[[147 145 146]
 [153 146 145]
 [104 107 119]
 [102 111 119]
 [140 140 126]
 [119 120 120]
 [113 113 122]
 [146 146 145]
 [149 142 136]
 [155 149 144]
 [138 143 138]]
|
[[102 111 119]
 [104 107 119]
 [113 113 122]
 [119 120 120]
 [138 143 138]
 [140 140 126]
 [146 146 145]
 [147 145 146]
 [149 142 136]
 [153 146 145]
 [155 149 144]]

[[121 107 121 133 104 128 127 121 118 130 134]
 [117 124 141 124 119 127 150 133 149 112 131]]
|
[[117 124 141 124 119 127 150 133 149 112 131]
 [121 107 121 133 104 128 127 121 118 130 134]]

[[141 129 120 104 127 119 127 129 120 120]
 [123 135 116 115 134 112 133 134 113 113]
 [129 109 126 123 108 124 109 108 134 132]
 [124 114 131 133 115 137 115 116 135 135]
 [146 109 133 125 110 138 111 111 140 139]]
|
[[123 135 116 115 134 112 133 134 113 113]
 [124 114 131 133 115 137 115 116 135 135]
 [129 109 126 123 108 124 109 108 134 132]
 [141 129 120 104 127 119 127 129 120 120]
 [146 109 133 125 110 138 111 111 140 139]]

[[155 142 124 134 127 132 126 122 132 142 119 126 125]
 [129 126 128 131 125 131 131 124 120 117 124 125 124]]
|
[[129 126 128 131 125 131 131 124 120 117 124 125 124]
 [155 142 124 134 127 132 126 122 132 142 119 126 125]]

[[135 137]
 [128 121]
 [136 126]
 [120 116]
 [122 126]
 [154 145]
 [116 125]]
|
[[116 125]
 [120 116]
 [122 126]
 [128 121]
 [135 137]
 [136 126]
 [154 145]]

[[104 135 137 128 114 149 120 119 125 138 146 118 118 132]
 [123 151 148 127 108 135 142 142 155 146 130 142 138 153]
 [105 136 137 127 115 150 118 116 122 140 149 116 114 132]
 [148 112 114 129 147 108 122 132 113 116 109 135 136 113]
 [126 111 114 129 134 124 119 117 101 115 126 116 121 105]]
|
[[104 135 137 128 114 149 120 119 125 138 146 118 118 132]
 [105 136 137 127 115 150 118 116 122 140 149 116 114 132]
 [123 151 148 127 108 135 142 142 155 146 130 142 138 153]
 [126 111 114 129 134 124 119 117 101 115 126 116 121 105]
 [148 112 114 129 147 108 122 132 113 116 109 135 136 113]]

[[147 131 134 138 150 137 115 133 123 103]
 [146 131 137 133 149 134 114 135 124 105]
 [141 131 117 119 112 126 115 133 122 144]
 [139 131 125 128 127 130 114 136 124 139]]
|
[[139 131 125 128 127 130 114 136 124 139]
 [141 131 117 119 112 126 115 133 122 144]
 [146 131 137 133 149 134 114 135 124 105]
 [147 131 134 138 150 137 115 133 123 103]]
---
[[143 136 136]
 [120 138 149]
 [158 146 111]
 [137 150 142]
 [ 99 124 147]
 [136 151 148]
 [121 113 110]
 [154 140 111]
 [157 142 117]
 [117 149 148]]
|
[[117 157 154 121 136  99 137 158 120 143]
 [149 142 140 113 151 124 150 146 138 136]
 [148 117 111 110 148 147 142 111 149 136]]

[[126 123 128 146 132 154 109 126]
 [125 123 130 146 129 153 110 126]
 [119 125 134 126 114 120 134 125]
 [153 141 112 105 158 110 140 138]
 [130 130 127 123 129 122 133 129]
 [130 129 126 125 130 125 130 129]
 [115 123 136 133 110 126 130 124]
 [126 129 129 122 123 118 135 128]
 [132 126 125 144 141 155 108 128]
 [124 123 130 146 129 154 110 125]
 [122 127 132 124 117 118 135 126]
 [116 121 136 143 115 142 118 123]]
|
[[116 122 124 132 126 115 130 130 153 119 125 126]
 [121 127 123 126 129 123 129 130 141 125 123 123]
 [136 132 130 125 129 136 126 127 112 134 130 128]
 [143 124 146 144 122 133 125 123 105 126 146 146]
 [115 117 129 141 123 110 130 129 158 114 129 132]
 [142 118 154 155 118 126 125 122 110 120 153 154]
 [118 135 110 108 135 130 130 133 140 134 110 109]
 [123 126 125 128 128 124 129 129 138 125 126 126]]

[[117 125 139 112 116 106 129 126 140 132 122 127 129]
 [107 139 125 113 121 106 130 133 153 115 137 139 127]
 [147 114 144 135 129 139 129 122 108 150 114 116 132]
 [148 116 141 138 131 142 129 123 109 148 117 118 132]]
|
[[148 147 107 117]
 [116 114 139 125]
 [141 144 125 139]
 [138 135 113 112]
 [131 129 121 116]
 [142 139 106 106]
 [129 129 130 129]
 [123 122 133 126]
 [109 108 153 140]
 [148 150 115 132]
 [117 114 137 122]
 [118 116 139 127]
 [132 132 127 129]]

[[124 104]
 [154 140]
 [116 143]
 [155 140]
 [101 119]
 [129 105]
 [142 114]]
|
[[142 129 101 155 116 154 124]
 [114 105 119 140 143 140 104]]

[[107 120 140 108 138 113 132 128 116 124 125 142 144 124]
 [140 124 142 128 125 134 130 118 116 123 121 126 109 120]
 [124 129 123 128 130 127 127 131 133 131 131 130 133 131]
 [132 119 147 130 138 137 129 126 142 140 138 156 130 151]
 [147 113 114 131 134 118 132 138 110 108 139 112 137 132]]
|
[[147 132 124 140 107]
 [113 119 129 124 120]
 [114 147 123 142 140]
 [131 130 128 128 108]
 [134 138 130 125 138]
 [118 137 127 134 113]
 [132 129 127 130 132]
 [138 126 131 118 128]
 [110 142 133 116 116]
 [108 140 131 123 124]
 [139 138 131 121 125]
 [112 156 130 126 142]
 [137 130 133 109 144]
 [132 151 131 120 124]]

[[124 119 144 128]
 [117 156 154 137]]
|
[[117 124]
 [156 119]
 [154 144]
 [137 128]]

[[126 130]
 [112 152]
 [124 131]
 [132 128]
 [128 122]]
|
[[128 132 124 112 126]
 [122 128 131 152 130]]
---
[[118 149 140 102 114 141 129]
 [138 113 114 149 146 114 130]
 [150 118 113 122 144 113 142]
 [115 121 129 152 125 134 105]
 [149 117 110 132 145 107 141]
 [126 142 134  99 121 137 135]]
|
[[115 121 129 152 125 134 105]
 [118 149 140 102 114 141 129]
 [126 142 134  99 121 137 135]
 [138 113 114 149 146 114 130]
 [149 117 110 132 145 107 141]
 [150 118 113 122 144 113 142]]

[[139 127 157 132 126 124 152]
 [144 134 120 112 116 130 141]
 [109 122 121 139 137 126 107]
 [119 129 101 121 127 132 108]
 [125 132  99 119 127 134 112]]
|
[[109 122 121 139 137 126 107]
 [119 129 101 121 127 132 108]
 [125 132  99 119 127 134 112]
 [139 127 157 132 126 124 152]
 [144 134 120 112 116 130 141]]

[[125 107 135 113 131]
 [145 132 128 138 118]
 [142 119 130 129 118]]
|
[[125 107 135 113 131]
 [142 119 130 129 118]
 [145 132 128 138 118]]

[[114 138 136 138 140 136 136 114 132 135 131 114 138 128]
 [108 143 140 142 147 139 141 106 140 139 137 107 143 128]
 [148 118 119 118 116 120 118 146 120 119 120 146 120 129]
 [113 119 120 120 116 120 119 112 117 120 120 112 120 126]
 [140 137 137 134 137 136 135 139 135 138 140 140 136 127]
 [139 134 134 133 136 135 135 139 138 137 141 140 134 128]]
|
[[108 143 140 142 147 139 141 106 140 139 137 107 143 128]
 [113 119 120 120 116 120 119 112 117 120 120 112 120 126]
 [114 138 136 138 140 136 136 114 132 135 131 114 138 128]
 [139 134 134 133 136 135 135 139 138 137 141 140 134 128]
 [140 137 137 134 137 136 135 139 135 138 140 140 136 127]
 [148 118 119 118 116 120 118 146 120 119 120 146 120 129]]

[[115 131 142 124 127 143 118 120]
 [132 139 130 115 134 123 153 150]
 [155 137 130 129 108 115 128 118]
 [143 137 132 105 131 116 143 147]
 [118 122 138 148 147 124 121 132]]
|
[[115 131 142 124 127 143 118 120]
 [118 122 138 148 147 124 121 132]
 [132 139 130 115 134 123 153 150]
 [143 137 132 105 131 116 143 147]
 [155 137 130 129 108 115 128 118]]

[[134 124 133 125]
 [120 135 135 141]
 [140 116 143 122]
 [129 126 133 149]
 [136 125 123 120]]
|
[[120 135 135 141]
 [129 126 133 149]
 [134 124 133 125]
 [136 125 123 120]
 [140 116 143 122]]

[[153 133 122 123 102 116 122 149 134]
 [139 130 126 126 116 123 125 137 131]
 [145 131 125 125 111 121 124 141 132]
 [148 130 125 125 107 120 124 145 131]]
|
[[139 130 126 126 116 123 125 137 131]
 [145 131 125 125 111 121 124 141 132]
 [148 130 125 125 107 120 124 145 131]
 [153 133 122 123 102 116 122 149 134]]

[[150 138 143 146 150 149]
 [106 114 116 112 107 114]
 [128 128 130 128 129 126]
 [116 122 116 116 114 112]
 [114 121 118 114 114 114]
 [110 112 115 115 110 116]
 [112 119 115 113 114 115]]
|
[[106 114 116 112 107 114]
 [110 112 115 115 110 116]
 [112 119 115 113 114 115]
 [114 121 118 114 114 114]
 [116 122 116 116 114 112]
 [128 128 130 128 129 126]
 [150 138 143 146 150 149]]
